Every row comes from one small tree of marks. The marks that hang from a mark follow it in brackets, in the order of their numbers. Every link used is in the known rows. Which tree was each row made from?
Each row is shifted at random along 6 fixed directions that mean nothing.
Known rows
j_35[j_572[j_971[j_7 j_93]] j_839]: -48 86 -325 53 -177 137 28 -56 115 397 -32 -178 39 -3 -51 -207 -183 -72
 99 202 -17 -110 48 -155 -133 14 228 47 -105 28 58 94 -98 -103 -21 -156
 6 -44 -219 221 -13 -269 222 132 215 30 -50 -283 -9 -93 -10 -137 -2 225
 12
j_971[j_427[j_7[j_35[j_423]] j_572]]: -236 -83 -113 -119 -508 -321 61 -207 -215 166 81 66 -147 79 312 -19 -197
 250 -106 134 -2 -236 -43 155 -280 70 -141 249 -120 -243 83 -324 -147 5
 316 -6 188 185 28 -21 -91 110 93 -292 -724 -103 64 10 81 -187 392 -177
 355 -400 -9
j_146[j_93[j_35[j_423[j_7] j_839]]]: 73 166 146 79 -157 43 -8 122 83 -164 -201 -82 74 -20 -67 -170 107 31 275
 116 7 15 -55 -140 154 -49 -81 266 63 76 -81 126 -27 -140 -101 -131 -213
 -84 -26 -201 89 235 227 -190 246 96 -398 -274 10 372 153 -162 -78 110
 -183
j_93[j_35[j_572[j_313[j_95 j_423[j_839]]]] j_427]: 1 -73 -13 238 -431 -294 -250 -240 181 300 272 104 48 139 74 -224 -165
 -141 -11 -156 92 206 65 68 101 142 -312 343 -283 -242 205 -186 -183
 -595 110 270 85 257 -140 -28 -171 -190 -341 130 124 157 388 -249 113
 -166 432 233 239 -582 -165
j_423[j_7[j_313[j_95]] j_35[j_572[j_971]] j_839]: -42 -6 85 -86 -133 -73 -412 114 -44 -35 -22 -65 81 -14 151 9 -106 -130
 -322 120 169 180 -49 -8 -249 -218 126 34 -297 -111 69 -51 -258 -370 282
 81 186 -20 -132 -25 -133 -438 -193 394 93 -43 -3 -188 94 -157 104 -20
 176 -71 -21
j_313[j_7[j_35] j_423]: -236 55 -123 91 -307 65 467 -17 -288 -205 59 15 -117 209 189 76 -98 369
 -125 282 128 210 48 111 -357 73 197 89 254 212 -36 -82 166 331 -147 248
 25 187 -46 -289 80 -72 126 14 -339 -300 -59 229 -205 5 -95 -298 74 145
 -23
j_572[j_313[j_95] j_971[j_93]]: 76 -29 108 29 355 435 63 104 252 299 1 -25 160 -188 -322 119 81 -246 263
 -272 -130 -114 35 -258 210 33 -34 -229 177 -23 -90 265 8 31 -136 -277
 16 -303 213 299 110 -33 120 62 241 85 162 -247 168 8 -250 236 -178 139
 -37
j_313[j_95 j_423 j_427]: 191 56 45 285 -14 212 163 -59 73 -319 -55 241 100 -67 -355 208 221 -150
 261 -194 -119 129 48 -67 57 105 -268 -22 430 325 -35 96 111 350 -357 79
 -279 -126 429 -42 287 50 -109 -117 -96 -109 42 14 30 225 -18 54 -194 75
 -308
j_7[j_35 j_313[j_95 j_423 j_839[j_93[j_427[j_572]]]]]: -128 -43 -31 286 -451 -112 -219 -376 -201 -14 367 -15 -45 7 214 -71 -202
 -86 -63 -198 117 0 40 197 -30 202 -206 247 -104 11 276 -319 -281 84
 -107 475 101 330 9 -42 -55 191 -63 54 4 -110 464 -10 157 -212 254 31
 282 -517 -69
j_427[j_7[j_35[j_423 j_572 j_839] j_313[j_95]]]: 137 -8 144 168 -129 -62 -189 103 154 -173 -114 -277 355 -218 0 112 -148
 -217 275 22 132 -288 -183 -194 204 6 -137 221 -50 87 196 165 -524 -42
 -114 291 -85 -118 216 -79 -22 -105 323 -255 81 77 64 -418 110 141 -34
 -153 5 -11 -162
j_572[j_313[j_95] j_423 j_839 j_971[j_7[j_35] j_427]]: -6 186 -119 76 -202 509 192 -155 63 227 66 263 77 19 -455 -192 -39 361
 299 36 -136 -174 -42 -366 -169 216 400 -156 -77 413 -2 194 94 -106 -331
 -60 -52 -26 187 -41 147 28 225 323 546 63 -318 -266 190 64 60 146 -50
 326 -6
j_839[j_93[j_35[j_572]]]: -74 -60 -55 -48 -5 -154 0 31 54 193 96 -172 -35 -31 196 -117 -98 -24 25
 8 64 79 104 26 134 -2 -47 149 49 -289 -26 0 -111 -191 76 -46 106 -38
 -272 -16 -89 -72 10 -156 -18 38 261 -133 -15 -166 -41 -32 52 -144 4
j_95[j_423[j_7 j_313[j_427]] j_839]: -34 49 91 -31 -87 -74 -65 42 27 -258 41 257 -37 144 -199 -101 131 189
 -84 79 44 216 80 78 -176 -327 35 -31 -96 78 -1 -39 264 123 109 87 -95 1
 120 -53 32 -69 -102 198 -361 -17 -181 389 -38 -163 155 34 -10 149 -214
j_95[j_7 j_423[j_35] j_839[j_93[j_427[j_572[j_313]]]]]: 27 -195 351 -278 435 -180 -270 198 107 234 116 45 -81 22 15 -136 71 199
 -73 -99 -55 -31 18 92 204 -160 -35 -126 -48 -350 -119 -44 119 -221 87
 120 184 -38 -178 8 -143 247 47 48 147 119 23 174 -76 -206 -144 405 -24
 -59 84
j_313[j_95 j_423[j_7 j_839[j_93]] j_427]: 323 112 210 -64 144 202 236 189 -69 -551 -289 150 8 -74 -180 267 341 60
 84 15 -175 251 -60 64 -52 -113 67 -176 468 376 -228 87 283 484 -439
 -248 -324 -202 150 -250 362 2 -160 -64 -22 -134 -335 165 -123 462 -176
 -52 -280 353 -89
j_95[j_423[j_313] j_839[j_93[j_427]]]: -12 -124 201 -212 12 -253 2 233 -75 48 277 159 75 -14 29 -168 207 288 37
 -106 180 223 69 142 171 -48 -278 54 -63 -290 -153 -161 50 -185 27 231
 197 -187 -118 35 -41 117 184 -105 -254 -121 141 151 2 -364 -104 153 64
 -110 -208
j_7[j_35[j_423[j_313[j_95]] j_572 j_839[j_93]]]: 90 -90 -12 20 -83 -153 -137 94 147 162 4 -292 23 -150 288 77 -122 -7 -65
 185 25 -186 -51 57 275 6 -238 250 -247 -352 66 64 -410 -222 38 -203 45
 -72 -59 22 -189 -67 -104 -284 -126 165 359 -620 55 -98 28 -53 88 -357
 79
j_95[j_7[j_35 j_313[j_427 j_839]] j_423]: -44 -191 232 -57 600 -104 192 263 46 -239 -22 -296 -51 90 87 184 -105 29
 -253 108 -158 -51 -63 13 175 -40 168 -231 166 -93 -107 151 87 223 38 11
 60 -25 1 -124 106 -1 -38 -139 -293 -9 100 455 -143 170 -544 124 -186
 115 305
j_7[j_35[j_572 j_839] j_313[j_423]]: 3 -110 8 14 271 -84 -21 55 22 8 58 -89 61 -22 99 202 15 -164 -62 81 17
 -110 -30 34 234 345 -20 -77 -137 -142 -29 58 -151 64 9 29 66 -23 186 79
 -148 180 -39 -215 -346 -82 287 -259 39 31 -207 -112 -58 -104 122
j_7[j_35 j_313[j_427]]: -318 12 -223 -68 -262 -351 244 -54 -254 -138 101 -80 -199 286 407 141
 -218 481 -402 264 -63 56 -69 222 -146 115 91 233 14 -102 -142 -146 -29
 92 113 -191 164 237 -111 -329 -14 24 -150 -230 -909 -187 107 163 -84 15
 130 -271 242 -235 170
j_427[j_7[j_313[j_423]] j_572]: -49 42 -26 -45 147 -14 154 -26 -55 -160 -229 -142 85 10 84 136 -113 -120
 7 -101 -56 -128 -88 -10 -318 -271 302 -124 235 234 12 36 58 460 -66 -46
 -143 48 -23 -157 97 -60 215 -153 -284 -121 -159 329 -201 163 -144 -190
 -64 337 70
j_971[j_7 j_93[j_35] j_423[j_313] j_427[j_572[j_839]]]: 113 -98 18 187 -387 267 99 -222 347 322 -189 135 158 -199 -476 -244 -56
 -355 518 -80 -227 -151 -52 -375 -151 -197 -17 -60 -280 348 156 95 23 -2
 -91 -61 -133 -177 -23 194 293 -201 203 141 178 100 -182 311 302 96 153
 144 -56 313 -177
j_7[j_313[j_95 j_423[j_35] j_427 j_839]]: 120 -96 166 183 -2 41 39 153 -47 -305 -52 -96 127 -155 -10 228 -16 -283
 -153 -230 5 137 -21 -15 -22 28 -310 14 318 93 21 31 -182 80 -175 296 5
 -36 110 -13 208 -196 -314 33 173 -149 169 158 27 90 -222 45 -54 -79
 -108
j_839[j_93[j_427[j_7 j_572[j_313[j_95] j_423 j_971]]]]: 52 321 -1 -9 -92 657 -256 -365 -182 18 127 348 238 -10 -396 -348 222 174
 482 -376 225 -24 78 -227 -269 108 417 -259 196 581 105 -97 259 236 -439
 274 -195 24 162 -2 31 334 646 442 840 -50 -438 -319 9 -77 108 111 -128
 452 -297
j_95[j_7[j_35[j_572]] j_423 j_839[j_93]]: -136 -91 177 -30 -10 -96 -10 134 81 113 96 -321 3 126 105 -176 -265 434
 -16 322 95 58 43 34 -18 -448 342 104 -94 -94 83 43 -34 -52 -72 363 88
 61 -331 -224 -129 -209 228 101 -109 83 23 264 -187 -322 -190 31 27 205
 32
j_572[j_313[j_7 j_423 j_427 j_839[j_93]]]: 87 27 -204 175 286 30 347 -177 193 -13 91 62 -288 64 -60 169 -108 -277
 -74 -184 -305 -66 199 116 215 140 -126 -133 247 -34 101 152 163 255 -88
 -184 -205 255 115 171 -7 172 -588 10 393 248 360 305 3 29 7 24 -98 -277
 203
j_423[j_7 j_35[j_572 j_839[j_93]] j_313[j_427]]: 86 128 -102 56 -428 -100 -389 -172 66 -214 -4 202 -5 -37 -38 -112 62
 -157 -109 171 130 161 94 30 -57 -101 -157 213 -286 75 140 -97 -121 -68
 240 -57 -126 66 25 87 -195 -21 -333 323 46 91 -116 -202 189 -190 531
 -169 136 -197 -276
j_423[j_35[j_572 j_839[j_93]] j_313[j_7 j_427]]: 158 14 -148 5 -105 -301 -10 21 153 -271 -35 279 -187 -70 16 142 147 -39
 -59 288 -138 47 6 128 327 254 -522 241 67 -53 -86 30 -104 -45 92 -362
 -110 -25 159 -56 -65 211 -504 -256 146 170 65 -278 129 150 395 -170 52
 -419 -45
j_839[j_93[j_35[j_423 j_572] j_427[j_7]]]: -58 100 -8 75 -646 4 -184 -151 -155 134 137 -225 322 59 203 -526 -196 14
 234 -124 535 214 98 -99 -260 -168 186 315 -88 85 278 -252 -211 -328 -59
 803 -25 167 -494 -90 -99 -279 620 292 366 -85 -102 -49 -111 -347 68
 -171 153 126 -407
j_35[j_423 j_572[j_313[j_95]] j_839[j_93[j_427[j_7]]]]: 254 25 -135 -164 540 11 -232 63 185 231 -150 -283 -41 -27 175 10 25 -158
 10 -101 -145 -344 -16 45 342 188 100 -173 7 -283 6 143 11 -50 -110 -347
 -152 19 -62 172 -127 174 71 -259 412 290 183 -526 -203 171 -229 86 -216
 -4 369
j_427[j_7[j_35[j_839[j_93]] j_313[j_95 j_423]] j_572]: -79 -176 -156 -199 395 -16 -202 -5 -414 95 25 -360 -216 6 470 208 -94
 122 -348 -61 -2 -286 1 368 -111 316 178 -318 102 -328 23 -218 5 312 -74
 -143 198 246 9 271 -206 284 -47 -197 -164 -222 346 -25 -219 -268 -345
 -91 24 -102 548
j_146[j_423[j_313] j_839]: -152 48 -144 235 -213 101 362 -88 -71 286 -86 -386 133 -131 26 -82 -244
 -113 -65 -95 257 -19 48 -158 -354 -637 9 64 -133 69 205 12 -65 -110 171
 131 81 12 -222 131 -143 -626 86 322 -370 -85 -80 482 -195 -374 -92 -84
 91 202 -83
j_423[j_7 j_35[j_839]]: -65 91 -108 14 14 -43 -311 46 59 28 -245 -174 -54 31 126 -49 -129 -204
 -263 127 5 -56 62 -47 -280 -317 166 5 -167 -73 78 105 -34 26 284 -177
 -13 60 -120 98 -127 -173 -186 219 -104 27 -106 -13 -27 -52 97 -115 27
 108 19
j_35[j_423[j_7[j_313[j_95]]] j_839[j_93[j_427[j_572]]]]: 40 105 -67 51 -88 84 -552 -189 -302 39 82 -93 8 11 208 -188 24 -53 -73
 -220 256 -75 102 138 -119 90 151 -85 -315 -94 189 -245 -103 -83 -80 350
 -28 134 -61 134 -166 127 387 294 130 -183 64 -249 -50 -320 -29 -28 56
 14 -46
j_423[j_7[j_35[j_572] j_313[j_95]] j_839[j_93[j_427]]]: 113 205 70 96 25 269 -396 -305 63 -534 -81 181 -27 86 -168 24 250 -205
 128 223 -39 80 -78 -14 116 85 353 -175 -262 478 50 26 216 428 -213 -42
 -290 32 300 -264 62 296 86 208 -7 60 -138 -200 95 493 187 -101 -156 215
 35
j_839[j_93[j_35[j_423[j_313] j_572[j_971]] j_427[j_7]]]: 114 -46 142 -260 -47 -36 -143 48 -21 -22 264 271 215 -34 35 -289 322 -63
 268 -111 319 209 -18 -12 233 441 -160 86 -47 -142 -98 -214 -52 -336 84
 169 29 -117 -8 79 -64 288 336 -137 420 50 13 -426 130 -34 82 11 20 -208
 -244
j_95[j_423[j_7[j_313[j_427[j_572]]] j_35] j_839]: -117 33 209 -45 -349 -196 -373 -81 -208 -334 178 457 -35 86 -169 -105
 149 235 -97 -12 121 170 12 147 -205 -77 -172 102 -132 101 48 -266 59
 -17 130 426 60 87 255 -141 -27 244 -74 217 -257 -189 -249 257 154 -215
 438 -11 198 -98 -351
j_35[j_423[j_313[j_7 j_95 j_427]] j_839]: -45 200 -440 300 -526 -144 49 -206 -34 -155 -95 -12 -218 260 197 -53
 -196 325 -205 274 -39 13 68 170 -220 -30 -115 339 -69 88 153 -59 -8 -51
 -101 -125 -228 332 -8 -227 -14 -195 -259 -13 -42 81 -21 -131 -180 -28
 406 -287 138 -185 -28
j_93[j_35[j_423[j_7 j_839] j_572] j_427]: 156 119 328 -107 -268 -52 -128 82 -3 -357 -38 368 218 25 -111 -239 399
 -38 287 95 274 350 -91 -100 60 153 -29 171 -82 200 -134 -116 93 -186
 -48 305 -116 -202 32 -350 153 95 371 -49 24 -92 -452 -307 52 459 146
 -73 -79 146 -454
j_7[j_35[j_572] j_313[j_423]]: -200 26 -149 263 -318 -150 -10 -396 96 -87 265 210 -62 186 26 64 -135
 -130 -32 129 -40 35 23 81 72 239 -66 217 -306 35 166 -79 -106 80 149
 111 -46 247 308 -91 -179 227 -221 -78 -508 34 350 -127 231 -39 466 -175
 208 -422 -65
j_146[j_35[j_572] j_423[j_7[j_313]] j_839[j_93]]: -131 83 -46 173 -214 86 323 -149 -311 66 130 -224 -68 -184 35 -2 -105
 -20 -58 -39 243 66 36 37 -3 -131 -124 54 -36 -9 143 -139 -51 -158 156
 250 83 43 3 114 -255 -115 39 224 -33 -107 -63 235 -31 -343 84 -125 162
 -75 70
j_572[j_839[j_93] j_971[j_146 j_423]]: 6 54 -159 -136 52 163 289 51 119 327 -145 29 73 -14 -162 17 -6 238 273
 -75 -261 -101 -28 -139 -6 -80 284 -57 -84 189 -127 208 72 37 -221 -327
 -38 -171 -260 -3 179 22 50 -125 264 109 -173 108 125 24 -80 -37 -85 324
 59
j_7[j_313[j_423 j_427]]: 160 -159 110 277 340 -130 115 36 329 68 -8 -80 184 -131 -152 283 -137
 -661 73 -397 -188 -82 32 -124 271 -138 -318 -73 51 -120 90 233 -287 -30
 87 82 -136 -94 193 231 17 -153 -295 -81 -275 78 503 315 171 -42 -176
 177 -78 -235 -103
j_35[j_423[j_7] j_572[j_313[j_427] j_839 j_971]]: 255 226 166 -207 285 405 19 166 125 -25 -61 332 291 -64 -477 -65 347 5
 323 -138 129 46 -3 -319 82 87 388 -242 22 341 -115 235 116 -100 -187 92
 -232 -239 214 7 96 89 275 256 458 43 -543 -345 59 251 -210 11 -297 511
 -300
j_93[j_35 j_427[j_7 j_572[j_971[j_146[j_839]]]]]: 116 -212 210 -155 367 -71 120 263 38 198 -177 -97 233 -335 -139 20 160
 -255 370 -324 43 -205 -199 -187 185 157 -210 -58 389 -2 -197 26 -90 -66
 6 -14 181 -326 -147 118 257 -41 416 -364 454 22 -141 150 -11 253 -359
 273 -132 153 41
j_146[j_35[j_572] j_93 j_423[j_7] j_839]: -114 -114 93 157 -115 -32 448 163 -257 435 54 -477 -68 -324 105 49 -189
 -98 -91 -38 231 26 8 -13 84 -337 -478 182 209 -361 74 -87 -216 -493 357
 190 284 -86 -204 304 -246 -361 -3 39 -69 -99 9 199 -148 -314 -131 122
 183 -233 123
j_971[j_146[j_93[j_427]] j_423[j_7[j_313] j_35[j_839]]]: -104 3 -20 28 -295 230 -213 -1 -270 78 -221 -324 130 76 141 -128 -97 -10
 -144 27 180 119 -14 -79 -312 -194 312 -77 -407 166 64 -106 60 -115 22
 354 107 47 -551 74 -10 -243 399 563 170 -223 -328 276 -100 -177 -197
 -80 16 476 74

Which tree is each row?
-87 51 -211 -20 -140 -42 48 -134 -64 -185 -56 60 5 89 13 3 -8 -47 -79
 -42 100 75 81 29 -292 -181 40 -43 100 97 49 -91 155 272 192 -82 -49 88
 69 146 -26 -151 -45 71 -417 -81 -83 327 -85 -153 122 -157 40 84 -116 -> j_423[j_313[j_427[j_7]]]
-4 -298 126 79 244 -205 -292 99 21 370 215 102 -182 -37 163 -161 -37 -45
 -78 -244 90 13 57 160 130 107 -432 -19 49 -508 35 -132 -96 -511 85 256
 281 78 -71 159 -112 -76 -84 -120 424 77 524 26 -71 -254 -120 540 82
 -438 144 -> j_93[j_35 j_427[j_572[j_423[j_313[j_7 j_95[j_839]]]]]]
-27 129 -162 94 -61 28 312 62 -22 -180 -16 -137 -155 133 -1 7 -172 351
 -171 208 -77 68 69 40 -106 -81 127 64 371 198 62 108 185 148 -252 75
 -118 133 -165 -382 197 -325 -66 69 338 41 -109 32 -342 134 -157 -48
 -102 212 127 -> j_35[j_572[j_313[j_7 j_95[j_423] j_427 j_839]]]
-12 -79 0 22 182 -57 250 108 42 -279 105 233 -88 -164 -82 163 190 -289
 44 -75 83 80 124 9 164 177 -404 -80 208 -104 -57 62 59 207 170 8 120
 -192 303 217 52 35 -87 -174 7 -68 190 150 108 -7 -126 -26 -46 -151 -114 -> j_423[j_313[j_7 j_839]]
58 18 102 203 3 397 132 -21 264 320 -170 40 116 -201 -543 36 24 -294 487
 -185 -227 -112 -21 -340 199 -193 -99 -68 -80 250 42 295 -5 -124 33 -89
 -122 -221 81 313 92 124 -47 98 605 248 -234 87 343 118 116 215 -88 159
 -66 -> j_572[j_839 j_971[j_146[j_35 j_93] j_423[j_7]]]
24 100 -105 326 177 116 -65 -206 283 -128 -143 -202 103 -38 -200 57 -195
 -588 71 -237 -108 -155 98 -219 20 -315 96 -116 -23 258 227 262 -83 288
 -27 90 -222 56 107 97 75 -171 -165 176 4 148 152 348 63 113 -88 -58
 -150 155 -81 -> j_7[j_313[j_427 j_839]]
-101 16 -312 249 -302 323 335 -301 -92 -39 3 86 -261 -46 -187 108 123 8
 112 99 -156 -25 2 20 34 44 -270 -7 -68 118 -32 -16 291 108 -20 -301 -29
 -42 121 170 68 11 -13 45 -47 -40 -86 117 -16 25 236 37 20 25 145 -> j_971[j_7 j_146[j_93 j_423[j_313[j_95]]]]
24 -211 274 -386 256 -11 369 466 -115 284 39 344 44 -187 -116 178 210
 354 63 -19 -133 -55 -165 -115 177 389 -64 -144 56 -229 -426 66 -74 -308
 121 -259 344 -432 8 85 174 113 134 -281 25 -118 -151 -52 308 35 -281
 305 8 -30 122 -> j_572[j_423[j_7[j_35]] j_839 j_971[j_146 j_427]]
190 -7 164 -227 -11 42 -118 141 -53 -341 -135 240 124 -157 -182 189 304
 -2 54 -31 88 103 -79 -38 19 135 -228 -91 305 129 -121 -37 84 62 -47 -22
 63 -186 273 25 68 -28 -153 -7 91 -92 -314 -205 9 212 43 -6 -81 84 -180 -> j_423[j_35[j_572[j_313[j_95 j_427[j_7]]]] j_839]
-108 -9 -19 106 51 -113 68 -59 -61 -117 162 -238 -45 162 90 -125 -261
 123 -188 -72 10 112 160 82 -29 -221 170 -38 -9 -48 144 -52 37 26 7 285
 -13 177 -213 -18 -52 -119 -17 246 30 -8 94 571 -84 -388 -149 -5 25 18
 38 -> j_95[j_7[j_313[j_427 j_839[j_93]]] j_423]
-6 83 -191 -75 -1 -40 -311 -115 52 404 108 136 -121 214 147 -261 60 -80
 -123 137 -25 -9 43 108 77 338 88 65 -374 -283 6 -147 30 -330 226 -234
 -42 123 -47 219 -162 217 37 -5 76 136 85 -536 72 29 259 -5 54 -255 91 -> j_35[j_423[j_7] j_572[j_971[j_93[j_427]]] j_839]
-54 128 -97 -60 -72 205 325 -19 -108 99 96 101 120 174 -95 -18 0 279 -36
 -121 73 184 94 -64 -266 40 288 -63 177 192 -98 -5 163 39 -171 54 -53 85
 -101 -70 51 -112 4 282 -65 -131 -163 52 -120 -139 -108 -79 -40 219 -170 -> j_572[j_313[j_423 j_427] j_971]
-163 -144 89 22 -246 -209 -7 -30 -151 -77 257 263 -133 73 -45 -17 9 337
 -57 144 147 46 57 188 -98 -50 -281 90 -17 -41 77 -208 24 46 88 392 169
 123 160 -56 -68 76 -68 24 -385 -138 89 309 -11 -311 150 43 177 -210
 -179 -> j_95[j_423[j_313[j_7[j_35] j_427[j_572]]] j_839]
-30 -31 -23 180 257 270 -243 -108 268 -84 -96 -210 -30 -76 -97 194 -166
 -481 -55 97 -153 -218 -69 -147 111 -26 326 -158 -256 152 156 272 -126
 232 78 -98 -45 -10 61 36 74 -196 -115 187 391 274 230 -105 168 223 -109
 96 -106 103 310 -> j_423[j_7[j_35[j_572[j_971[j_146]]] j_313[j_95 j_839]]]
127 -63 232 -357 256 -130 23 355 -72 -75 -204 -25 60 -118 180 85 266 -17
 -87 16 2 149 -90 20 79 -78 -108 -85 163 -117 -342 3 50 -10 -9 -218 141
 -298 -237 -105 102 66 -18 -187 -189 -155 -152 -25 -67 287 -274 1 -96 98
 -13 -> j_423[j_35 j_839[j_93[j_427]]]
-87 64 117 -86 -67 -56 10 22 5 -263 -126 104 -39 43 7 107 69 -22 -51 233
 -9 56 -62 -17 -156 -201 156 -4 -93 106 -71 46 89 270 186 -199 24 -66
 130 -135 19 9 -78 -10 -591 -69 -201 104 87 253 137 -142 35 77 -77 -> j_423[j_7[j_35] j_839]
-70 -47 113 -118 227 252 46 -19 95 -116 151 297 -146 228 -239 88 183 576
 151 186 -203 1 -49 30 106 339 247 -162 2 97 -163 76 365 192 -281 -129
 80 37 391 -112 71 347 7 -73 35 142 -40 -41 51 111 -2 153 -111 119 135 -> j_572[j_313[j_95[j_7[j_35] j_839]] j_971[j_423]]
139 44 218 -345 -3 16 -175 240 -183 -107 98 127 311 -135 -104 -207 314
 199 187 -61 326 97 -6 -81 126 268 -68 -44 117 57 -101 -119 49 -90 -86
 332 84 -223 -71 20 -69 279 472 84 397 -171 -381 -356 -24 -124 -128 -36
 -78 235 -271 -> j_95[j_423[j_35[j_572[j_313] j_839[j_93[j_427[j_7]]]]]]
-160 103 -371 -50 106 100 -298 -202 -294 240 84 44 -152 191 50 -67 -50
 319 -221 -146 10 -93 88 134 -294 145 337 -197 -43 36 29 -159 86 -61
 -108 -67 90 262 33 97 -57 78 -105 171 -9 -170 -1 -40 -113 -228 -18 -27
 54 65 170 -> j_7[j_313[j_95 j_427[j_572[j_839 j_971]]]]
142 -103 282 -211 185 -300 140 98 -40 -411 -16 483 123 -206 -167 330 377
 -204 271 -236 -84 -36 -167 84 196 282 -457 -68 267 31 -201 -98 -16 282
 43 -127 28 -269 542 15 101 450 -23 -579 -407 -176 -117 96 226 314 145
 -69 2 -201 -217 -> j_427[j_7[j_313[j_423[j_839]]] j_572]
